In the rows, zero is written as 128.
Here are made-up elements, facts about them, and rows of numbers that follow some of those facts. Name the element behind each unnamed row.

Facts:
bruvek ξ bruski; bruvek ξ topanam; bruvek ξ floplos; bruvek ξ fevis; bruvek ξ bubutru; bruvek ξ droras
buval ξ biti; droklasom ξ zeklakli; droklasom ξ sutel; droklasom ξ sistok; duklom ξ zeklakli; duklom ξ zuzenum
duklom ξ nenus; duklom ξ monos; faziklur ξ mibrem; fistos ξ zisti; flagrofer ξ tabrus; flagrofer ξ mibrem
flagrofer ξ plovok; flagrofer ξ bubutru; flasiga ξ borir; flasiga ξ fluski; flasiga ξ nenus; flasiga ξ fanas
flodon ξ boplupo; flodon ξ patru; flodon ξ gurur; gusik ξ flusu; gusik ξ kedim; kivim ξ taklozis
kivim ξ zisti; kivim ξ flazik; klaflin ξ kliska; klaflin ξ steskul; klaflin ξ gidi; koplodim ξ tegrel
lokin ξ zuvu; lokin ξ brete; lokin ξ borir; lokin ξ floski; moba ξ stoklil; moba ξ floski
nilik ξ bruski; nilik ξ grezal; nilik ξ fedek; nilik ξ keplubur; nilik ξ flusu; nuvis ξ droma
nuvis ξ zisti; nuvis ξ lopu; parul ξ droma; pedru ξ degros; pedru ξ sedras; pedru ξ sigal
pedru ξ kegu; pedru ξ trigu; pledo ξ klega; pledo ξ droras; pluza ξ buflum; pluza ξ kligradro
pogra ξ fekazuk; pogra ξ brolos; pogra ξ gidi; pogra ξ vaskegren; pogra ξ gogren; pogra ξ grezal
pogra ξ vugrom; rodragri ξ feflok; skemerer ξ trobrel; skemerer ξ brovam; skemerer ξ gugek; skemerer ξ stumukis
skesto ξ muvur; skesto ξ droma; skesto ξ trafek; stozu ξ klobo; telegis ξ kiklustes; telegis ξ flesas
telegis ξ fevis; telegis ξ datrem; toskal ξ sutel; toskal ξ brudrel; toskal ξ kedim; trogru ξ trobrel
trogru ξ sistok; trogru ξ stoklil; trogru ξ stistuskul; trogru ξ teklu; tusten ξ kedum; tusten ξ fanas
vele ξ fluski; vele ξ monos; vuvudis ξ sistok; bapu χ sedras; biti χ falin; boplupo χ trobrel
brabruzis χ vekul; bratrukim χ degros; brete χ matar; briman χ topanam; broflak χ vekul; brogigra χ kaskin
brolos χ klobo; brovam χ borir; brudrel χ gurur; bruski χ gurur; bruvek χ degros; bubutru χ koplodim
buflum χ natar; buval χ muvur; datrem χ keplubur; dides χ sigal; droklasom χ keplubur; droma χ nosti
droras χ gugek; duklom χ lalol; falin χ degros; fanas χ falin; faziklur χ stoklil; fedek χ banuzu
feflok χ puflu; fekazuk χ flasiga; fevis χ kaskin; firan χ stoklil; fistos χ gurur; flaklilir χ vekul
flazik χ botanar; flesas χ steskul; flodon χ lutra; floplos χ trigu; floski χ keplubur; fluklek χ koplodim
fluski χ taklozis; flusu χ botanar; fovor χ stumukis; gidi χ topanam; gigu χ skasol; gogren χ keplubur
graplol χ fekazuk; grezal χ fluski; gugek χ zuzenum; gurur χ flagrofer; gusik χ sedras; kaskin χ borir
kedim χ klobo; kedum χ klobo; kegu χ vugrom; keplubur χ zuzenum; kiklustes χ fluski; kivaro χ klobo
kivim χ puflu; klabro χ steskul; klaflin χ zuzenum; klega χ fekazuk; kligradro χ botanar; kliska χ fekazuk
klobo χ banuzu; koplodim χ teklu; kovasi χ stoklil; kovol χ banuzu; lalol χ sigal; lokin χ vugrom
lopu χ zuzenum; losin χ gugek; lutra χ sigal; mekliflo χ degros; mibrem χ brovam; moba χ gidi
monos χ flagrofer; natar χ muvur; nenus χ fluski; nilik χ fluski; noflo χ stoklil; nostas χ teklu
nosti χ botanar; nuvis χ skasol; parul χ trigu; patru χ lutra; pedru χ buval; pledo χ lalol
plovok χ fluski; pluza χ skasol; pogra χ vekul; puplin χ degros; ripli χ vekul; rodragri χ stoklil
sedras χ topanam; sigal χ borir; sireski χ degros; sistok χ teklu; skasol χ borir; skemerer χ vugrom
skesto χ gurur; steskul χ topanam; stistuskul χ vugrom; stoklil χ sigal; stoklu χ falin; stozu χ banuzu
stubus χ nosti; stumukis χ zuzenum; sutel χ vekul; tabrus χ degros; takas χ lopu; tegrel χ mekliflo
telegis χ matar; toskal χ banuzu; tovol χ trigu; trafek χ steskul; treskos χ fluski; trigu χ topanam
trobrel χ zuzenum; trogru χ koplodim; tuklo χ mekliflo; tusten χ gurur; vaskegren χ stumukis; vekul χ flagrofer
vele χ taklozis; vovu χ nosti; vuvudis χ topanam; zeklakli χ flagrofer; zisti χ banuzu; zuvu χ zuzenum
bapu κ plovok; bapu κ skasol; bapu κ noflo; biti κ skemerer; brabruzis κ dides; brabruzis κ gugek
brabruzis κ fistos; brabruzis κ flodon; bratrukim κ klabro; bratrukim κ skemerer; bratrukim κ vovu; bratrukim κ klega
bruvek κ stoklil; droklasom κ fluklek; fanas κ fekazuk; fanas κ puplin; faziklur κ sigal; faziklur κ fistos
fedek κ klaflin; fedek κ treskos; fevis κ vekul; flasiga κ degros; floplos κ puflu; flusu κ dides
flusu κ taklozis; flusu κ kivim; kedim κ zeklakli; kedim κ brolos; kedum κ bruski; kedum κ flesas
kedum κ gugek; kedum κ noflo; kiklustes κ degros; kiklustes κ feflok; kivaro κ brolos; kivaro κ vaskegren
kivaro κ gogren; kligradro κ muvur; kligradro κ sigal; kligradro κ kivim; kligradro κ kaskin; kliska κ stozu
kliska κ droras; koplodim κ kegu; koplodim κ skasol; lokin κ skemerer; lutra κ sedras; lutra κ losin
lutra κ datrem; matar κ kegu; matar κ kovol; nilik κ gugek; nilik κ skasol; nilik κ treskos
nuvis κ banuzu; nuvis κ grezal; nuvis κ kovol; nuvis κ flazik; patru κ noflo; pluza κ moba
pluza κ tuklo; pluza κ gigu; skesto κ buflum; skesto κ skasol; skesto κ parul; steskul κ gugek
tabrus κ brete; tabrus κ vekul; takas κ plovok; telegis κ losin; telegis κ teklu; toskal κ vuvudis
toskal κ stistuskul; tovol κ buval; tovol κ losin; tovol κ stozu; trafek κ skemerer; trafek κ graplol
trigu κ tegrel; trobrel κ topanam; trobrel κ zisti; tusten κ skemerer; tusten κ sireski; vele κ pogra
vele κ duklom; vele κ vekul; zuzenum κ gusik; zuzenum κ degros; zuzenum κ puplin

Named rows:
[136 120 122 135 126 145 105 114 136 129 116 118 108 119 157 111 119 122
 121 121 137 117 124 122 111 135 108 124 134 112 131 118  95 119 128 137
 142 114 108 140 101 127 110]: fevis
[145 162  83  32  77 179 163  72 139 111 149  76 169 146 115  47  92 157
 141 154  63 195 123 156  98  16 200 150  80 124 161  84 140 177 192 124
 145  50 131 110 138 165 106]: droklasom
[117  98 129 133 111 139  97 120 139 137 147 129 158 129 111 114  78  94
 134 168  97 114 107 128 164 126 142  99 138 130 139 118 114 150 163 160
 162 124 109  96 102 148 146]: toskal
[115 135 141 141  97  98 115 137 121 113 133 143 131 134 119 142 140 112
 135 128 120 118 140 116 136 126 124 128 118 147 132 134 180 132 122 116
 122 138 146 127 124 115 150]: fistos
[132 127 128 137 143 118 155 112 119 119 139 129  92 147 147 132 143 102
 132 115 136 140 133 134 113 122 109 117 123 109 149 144 127 116 106 136
 158 138 118 111 123  98 170]: duklom
[128 124 131 131 130 119 138 129 123 126 130 131 115 141 125 137 131 117
 133 124 137 130 133 132 132 127 123 117 133 133 132 146 134 125 118 135
 134 145 141 116 124 117 154]: skasol
[127 123 126 124 131 130 124 130 130 129 129 128 131 125 124 131 123 131
 126 126 127 128 126 129 130 132 131 126 130 126 124 126 124 131 133 128
 127 128 126 128 131 129 121]: botanar
[ 95 125 106 123 142 133 127 146 135 143 114 119 124 125 141 141 127 118
 126 138 136 115 135 152 130 127 138 121 115 120 129 137 122 130 145 133
 122 120 109 145 146 139 127]: nenus
[122 177 118  94 139  89 128 110  55  98 128 139  78 168 129 112 132 160
 126  79 123 112 135 153 125 157 183 175  97 133 122 129 139 110 121 111
  78 129 169 167 153 135 151]: zisti
[146 113 131 142 126 144 108  99 134 124 128 115  98 128 167 110 119 104
 128 113 135 123 121 123 106 127 105 112 130 106 144 133  86 124 137 143
 167 120  98 120  91 106 127]: faziklur
[105 128 110 124 139 133 130 139 140 141 119 120 129 124 137 137 126 120
 126 136 135 119 133 147 134 129 135 123 117 120 125 136 125 133 140 132
 119 127 111 140 141 138 130]: fluski
[125 123 125 122 131 127 125 128 134 130 125 131 127 126 121 130 122 131
 126 125 129 128 123 130 134 133 134 133 131 127 120 124 122 133 134 125
 123 131 127 131 131 130 119]: klobo
[128 124 127 128 129 130 124 129 132 130 129 129 132 123 123 130 124 131
 129 126 125 131 127 130 130 131 130 129 131 127 123 126 124 131 137 126
 126 128 126 127 129 129 122]: nosti
[135 129 140 141 121 124 132 119 124 144 134 128 144 119 131 125 128 137
 130 134 116 133 134 128 125 118 143 134 130 134 132 133 125 118 137 126
 130 116 143 132 134 142 106]: fovor
[ 99 144 119 127 118  99 129 126 108 123 135 142 117 140 116 129 127 124
 126 134 109 108 140 130 134 134 127 126 118 139 129 130 156 119 115 128
 118 139 144 128 139 124 171]: zeklakli
[115  90 129 151 107 125 117 138 142 142 142 138 156 130  99 144  91  85
 142 173 124 122 123 127 174 132 130  80 152 157 142 150 137 146 146 160
 153 160 148  81 113 140 165]: puflu
[136 130 134 140 124 128 121 127 114 133 124 124 147 131 126 120 127 134
 127 141 123 124 133 126 123 121 138 140 132 130 134 122 117 114 118 130
 129 114 143 132 131 147 109]: keplubur
[130 117 124 116 134 130 105 117 137 122 122 131 117 126 120 109 106 143
 123 118 114 127 110 123 128 145 135 151 140 112 117 108  98 131 142 117
 117 123 111 136 121 132  98]: biti
[126 144 154 137 115  98 115 150 105 106 133 141 147 142 113 133 150 122
 137 126 115 109 148 112 123 111 122 134 124 136 128 119 163 128 111 120
 138 139 133 125 129 109 150]: pogra
[117 133 133 125 107 118 114 128 137 125 123 134 131 124 125 123 127 136
 127 124 116 114 137 118 124 119 117 125 126 134 124 130 141 130 139 117
 125 133 126 134 123 120 128]: gurur
[117 137 138 131 112 101 122 139 119 120 126 139 130 133 120 133 139 129
 129 123 123 120 143 117 124 124 118 126 127 139 127 133 160 126 118 119
 119 139 141 131 134 116 148]: vekul

Name these rows:
No name comes twice in this set of rows, the named rows included.
[126 113 116 148 138 140 164 129 159 134 121 118 105 127 144 149 148 106
 129 138 155 144 136 125 109 117  88 112 135 116 144 148 132 116  90 127
 146 146 115 115 124 105 137] | stoklil
[130 124 122 142 138 149 139 125 160 145 117 121 137 100 144 126 143 146
 118 137 127 143 122 115 103 120 112 146 130 107 121 118 115 119 127 109
 121 101 101 146 136 135  69] | zuzenum
[114 140 132 132 100  99 116 148 111 113 120 138 133 137 118 131 134 128
 131 138 126 102 152 113 125 123 111 123 129 144 131 123 161 123 103 125
 130 136 147 129 125 125 155] | bruski
[123 117 127 126 132 128 100 120 126 131 127 133 125 128 127 117 111 131
 124 125 113 114 116 133 137 146 145 133 134 120 119 122 103 132 152 128
 123 124 111 135 119 136 116] | kivaro
[120 123 115 131 133 134 103 123 124 130 122 129 124 128 125 115 107 127
 124 134 114 106 120 129 138 146 140 139 130 119 122 112 101 121 137 134
 125 122 112 137 117 143 118] | kedim
[115 128 141 138 101 121  87 120 144 130 125 136 139 112 134 115 127 125
 125 131 103 103 131 110 119 120 106 124 124 129 123 120 135 133 154 121
 133 122 105 139 105 118 112] | brabruzis
[132  95 132 147 103 177  97 120 153 158 140 124 160  95 125 115  87 106
 121 175 124 103  88 102 171 149 105  71 148 153 129 123 107 150 163 175
 157 136 113  91  80 159 136] | floplos
[123 174 121 103 145 111 113  83  69 130 129 132  96 142 147  83 125 177
 111  92  84 102 125 144 109 143 174 180 100 111 122 113 101  97 149 119
  94  95 136 174 141 146 111] | trobrel
[114 125 111 127 130 131 132 127 136 133 123 128 126 125 124 127 122 131
 123 139 123 127 125 131 128 133 125 132 126 125 129 123 123 127 123 125
 120 127 121 130 130 135 127] | sistok
[142 155 135 113 137 133 151 124 104 130 137 134 119 128 126 128 145 152
 120 113 136 129 116 124 139 142 133 120 118 144 120 128 143 132 123 136
 108 141 143 128 137 132 156] | klabro
[151 148 136 122 149 147 168 149 117 124 131 125 137 117 128 148 169 148
 120 121 154 147 122 112 123 127 108 129 119 131 116 114 154 130  86 122
 119 127 127 130 145 126 129] | gusik

Now the same elements, written a new way:
Some rows with their names:
[121 115 142  91 134 146  90  84  77 120 106  66 137 147 107 156 108 126
 134 134  36 175 110 169 145  91 131 163]: nilik
[132  85 110 101 129 148 130 118  97 125 149  91 168 117  77 103 152 170
 151 124  79 149 125 172 116 116 139 167]: pogra
[144  89 113  88  78 117 100 109  90  97 130  43 110 155  75 127 142 126
 118 121  50 180 119 159 120  72 144 158]: faziklur
[112  89 107  81 132 134 127  94  94 124 133  66 155 138  78 146 151 146
 146 143  64 173 129 153 145  87 152 163]: toskal
[111  94 100 109 126 151 141 105 104 117 150 120 160 121  92  79 174 149
 151 114  72 152 120 170 115 130 157 176]: degros
[138  84 117  98 133 147 128 109  93 129 135  82 159 118  82 114 148 169
 145 138  74 153 125 155 127 104 142 180]: sutel
[122  97  98 119 121 146 135 112 108 114 136 106 163 132 103  90 171 153
 130 142  79 170 125 164 132 124 156 178]: topanam
[113 108 114 106 151 155 128  97  93 130 131 100 169 136 106 109 157 153
 152 118  62 157 106 172 123 137 141 166]: grezal
[149  94  87 106 176 147 147 142 110 100 138  78 179 152  96  97 165 144
 106 149  73 173 120 149 118 136 167 177]: klabro
[146 104 110 121  82 127 118 125  96  93 147  86 105 133  86  66 167 133
 118 101  57 172 118 155  98 109 158 186]: sigal
[117  88 110 100 125 147 135  95  95 114 130  97 156 126  93 108 157 145
 134 137  63 165 123 161 126 108 154 180]: nosti
[117  84 111 113 134 141 131  98 103 116 116  93 166 127  80 117 160 146
 137 123  64 165 118 142 120 104 148 167]: boplupo
[146  85  92  90 177 145 151 128 106 102 145  79 178 146  95  98 157 136
 115 139  62 159 110 151 101 133 172 183]: vovu
[144  83 146  90 105 135  93 116  78  98 100  53 111 128  73 135 116 148
 123 146  37 163 132 145 139  66 136 190]: brabruzis
[102  81  99 120 117 141 139  95 110 124 122 105 173 120  73 104 178 159
 153 110  78 155 120 148 119 113 147 152]: datrem
[132  78 118  99 133 143 127 113  91 119 129  86 163 121  79 110 148 172
 139 137  68 151 124 159 123 107 140 182]: flaklilir
[118 100 128  98 139 144 110  87  84 116 100  75 143 146  95 143 134 145
 129 138  43 172 115 157 139  95 138 176]: fedek
[112 100 123 100 143 150 119  63  81 131 106 100 163 133 107 143 133 149
 124 148  53 176 113 167 144  99 135 186]: matar
[104  84 104  79 131 133 129  93  93 116 119  73 156 140  81 139 159 150
 142 141  60 163 125 159 142  94 154 169]: kedim
[120  92 107  99 136 144 128 103  99 116 126  88 158 133  83 110 159 154
 140 135  62 159 115 158 128 114 148 172]: nostas
[132  79 117 101 122 146 133 102  93 118 135  99 160 112  92 110 147 160
 135 143  73 155 128 165 122 103 146 191]: gurur

Rows to name:
No name comes twice in this set of rows, the named rows included.
[ 95  74 102  82 112 139 128  79  98 124 128  82 158 134  70 135 160 164
 150 143  70 170 131 165 145  84 143 157] | telegis
[126 101  95 114 133 151 129 118 110 126 147  91 161 129  84  95 164 159
 143 128  75 180 126 163 136 122 151 156] | moba
[129 117  97 118 142 147 133 125 105 141 158  85 150 121  84 103 168 156
 149 123  82 182 128 137 143 117 154 170] | vuvudis
[110 109 112 116 155 155 124  96 101 133 126  98 166 127 101  99 156 159
 140 118  65 157 109 165 119 130 137 174] | flazik
[121 111 140 137 145 176 123  98  92 107 154  93 173 142 109  98 133 156
 124 122  54 203 117 164 149 133 117 157] | parul
[129 115 137 117 118 150  97 104  91 106  99  84 127 139 109 119 132 140
 111 152  50 189 124 158 154  97 140 182] | steskul
[100  86  98 129 115 142 145 103 112 126 135 117 173 112  70  87 185 166
 163 100  80 152 124 152 113 123 146 152] | losin
[139  73  94  66 185 139 150 112  94  97 133  62 170 152  85 128 145 128
 110 160  52 168 115 150 109 110 181 189] | biti
[114  81  98  89 121 128 135  86  92 124 126  75 154 153  80 126 162 163
 130 137  64 166 120 161 129  96 146 170] | fevis
[ 94  69 101  75 135 141 129  85  94 120 120  85 142 135  68 131 156 157
 145 145  53 171 122 168 136  92 156 170] | fanas
[122 125 127 120 150 158 114 106  90 123 130 104 154 136 115 102 143 141
 142 103  49 158  99 173 119 141 136 165] | plovok
[116 111 133 102 148 159 104  66  78 137 110  93 155 137 118 149 114 137
 123 148  52 182 116 169 144  97 136 181] | koplodim

Now the same elements, written a new way:
Known rows:
[121 147 102 135 142 134 141 140 113 133  96 138 142 118 137 139 125 159
 141 166 144 128 127 130 117 150 161  87 111 110 119 113 134 189 118 117
  84]: trigu
[138 153 134 126 141 130 132 116 138 134 103 149 157 121 158 153 123 144
 127 139 146 135 120 123 115 157 147  91 109 139 109 131 139 173 122  90
 122]: topanam
[114 122 115 129 119 140 143 133 107 116 113 115 117 134 128 129 143 138
 146 155 143 120 147 140 120 132 173 128 121 127 112 129 141 173 111 134
  79]: floplos
[ 90 141 166 143 124 137  91 145 194 140 135 129 104 173 101 130 169  71
 168  63 144 118 118 132 105 166 105 156 113 158 158 112 160 176 134 130
 123]: fistos
[135 142 120 150 149 128 115 141 166 121 100 152 123 136 122 145 127 116
 140 112 146 151 107 113 122 157 119 111 109 129 137 132 128 141 136 111
 120]: banuzu
[122 110 106 114 147 143 141 140  99 113  94 106 120 151 115 119 146 117
 147 154 149 100 150 166 129 123 164 144 109 113 120 119 144 159 110 159
  80]: toskal
[121 106 102 135 124 136 150 134 105 107 103 106 112 148 116 121 146 130
 141 166 143 121 148 156 126 128 174 132 112 117 110 122 138 153 101 141
  77]: kedim
[154 134 151 141 136 134 140  66 138 122  96  91 142 178 165 162 151 103
 129 151 160 117 143 157 126 130 136 139 125 137  78 143 162 150  71 104
 133]: gusik
[120 114 113 129 160 138 132 139 127 127  89 154 127 108 143 139 119  94
 134 148 150 134 112 113 118 151 139  94 137 123 117  84 104 150 113 106
 103]: borir
[119 142 115 145 159 126 118 146 176 134  99 163 129 144 123 151 120  89
 151 108 133 154 102  98 123 157 121 116 126 136 140 110 115 147 152 120
 113]: kaskin
[130 123 108 129 158 129 145 136 137 126  89 150 139 123 129 136 124 109
 138 155 143 138 123 118 124 154 150  97 115 130 122  95 118 150 123 109
 117]: brovam
[131 107 166 101 122 117 122 150 121 129 168 112 121  67 123 114  78 118
 138 137 178 153 138 146  94  97 145 102 135 176 111 135 133 129 192 143
 122]: graplol
[110 106 126 126 113 137 146 131 128  99 113 120 111 124 126 139 133 127
 145 143 153 130 138 131 125 129 133 139 112 139 107 130 141 146 116 124
 111]: boplupo
[ 92 136  71 148 144 140  90 166 122 136  88 106  90 204  98 121 173 114
 178 105 109 126 121 139 119 134 147 192 130 109 152 120 146 174 152 198
  32]: nilik
[113 115 113 123 132 132 128 154 126 110  85 139 131 119 127 150 131 137
 152 171 158 139 119 108 126 149 116 113 100 126 110 108 138 140 131 102
 140]: keplubur
[ 83  95 128  78 117 176 163 134 122  76 122 191 129 104 119 147 137 150
 134 101 138 102 145 120 131 149 163 169  71 158 134 138 114 130 123  95
 168]: datrem
[116 109 141 128 113 133 140 112 146  97 116 118 120 132 140 154 132 117
 138 140 163 133 139 122 121 132 121 134 110 149  95 135 140 136 106 108
 143]: gogren
[ 87  96  91  67 141 183 154 156  74  93  98 171 122 119 116 121 155 156
 141 119 125  73 156 153 127 144 197 173  76 130 150 111 117 155 112 138
 113]: telegis
[112  87 135  99 133 126  98 172  64 149 147  89 116  58 127  86 102 111
 150 156 164 113 145 175  88  85 155 107 141 135 126  97 146 153 167 158
  65]: tusten
[101 141 132 153 121 127 112 122 187 123 129 135 106 163 121 148 134  97
 151  78 133 152 117 106 123 140 117 159 122 148 133 151 135 150 146 136
 105]: kegu
[127 143 111 151 149 123 124 144 168 138 108 165 122 146 120 142 123 112
 151  97 139 148  89  94 126 153 105 116 108 130 146 139 131 147 152 119
 112]: muvur

Which element is each row?
No name comes twice in this set of rows, the named rows included.
[103 106 143  68 148 180 148 121 125  88 121 193 135 110 129 145 144 139
 115  73 137  84 146 137 128 147 166 174  68 164 145 139 120 130 125 107
 171] | stozu
[101 153 125 159 145 121  83 153 208 123 102 156 118 158 115 176 130 105
 167  78 138 170  86  73 125 162  61 146 108 144 142 133 142 143 180 117
 143] | gugek
[ 86  98 149  64 119 176 159 123 136  72 128 204 134  95 127 154 135 153
 122  75 145 104 146 111 130 153 158 171  63 171 136 145 114 128 126  88
 193] | losin
[128 115 117 115 157 121 107 135 123 157  95 138 156 124 133 134 160 115
 150 150 127 109 126 156 117 144 141 113  94 124 138 103 148 120 126  93
 115] | flagrofer
[104 143 168 138 133 143  96 138 185 128 125 131 105 179 106 137 154  84
 150  67 148 123 122 128 109 158 113 152 123 160 147 115 148 173 133 135
 135] | kivim
[116 103 107 116 142 150 138 141  86 119  90 104 114 149 128 118 138 102
 145 154 142 104 144 158 122 125 169 145 130 117 117  89 136 163  99 154
  73] | pluza
[145 112 208  89 146 125 103 131 132 138 175 107 145  67 135 128  70  94
 127 109 185 145 132 155  93  95 119  99 131 197 111 137 144 116 211 139
 166] | skemerer
[ 83 131  63 173 122 139 106 177 127 123 103 112  73 179  97 112 156 116
 168 111 113 138 125 119 116 131 147 161 135  96 150 125 135 190 133 186
   5] | kedum
[117 107 115 133 144 116 132 136 142 142 106 152 146 100 114 130 137 118
 151 153 138 117 123 134 119 146 137  90  96 117 144 107 134 137 107  87
 103] | gurur
[133 112 107 123 144 144 119 138  98 118 100 111 111 164 130 120 157 121
 131 143 143 116 152 164 116 127 167 148 111 131 118 120 145 134 110 149
 100] | bruvek
[ 99 130 124 137 129 139  93 137 156 122 113 118 103 176 117 156 145  99
 166  85 138 135 119 116 119 135  91 178 114 136 133 131 149 153 163 145
 122] | klaflin

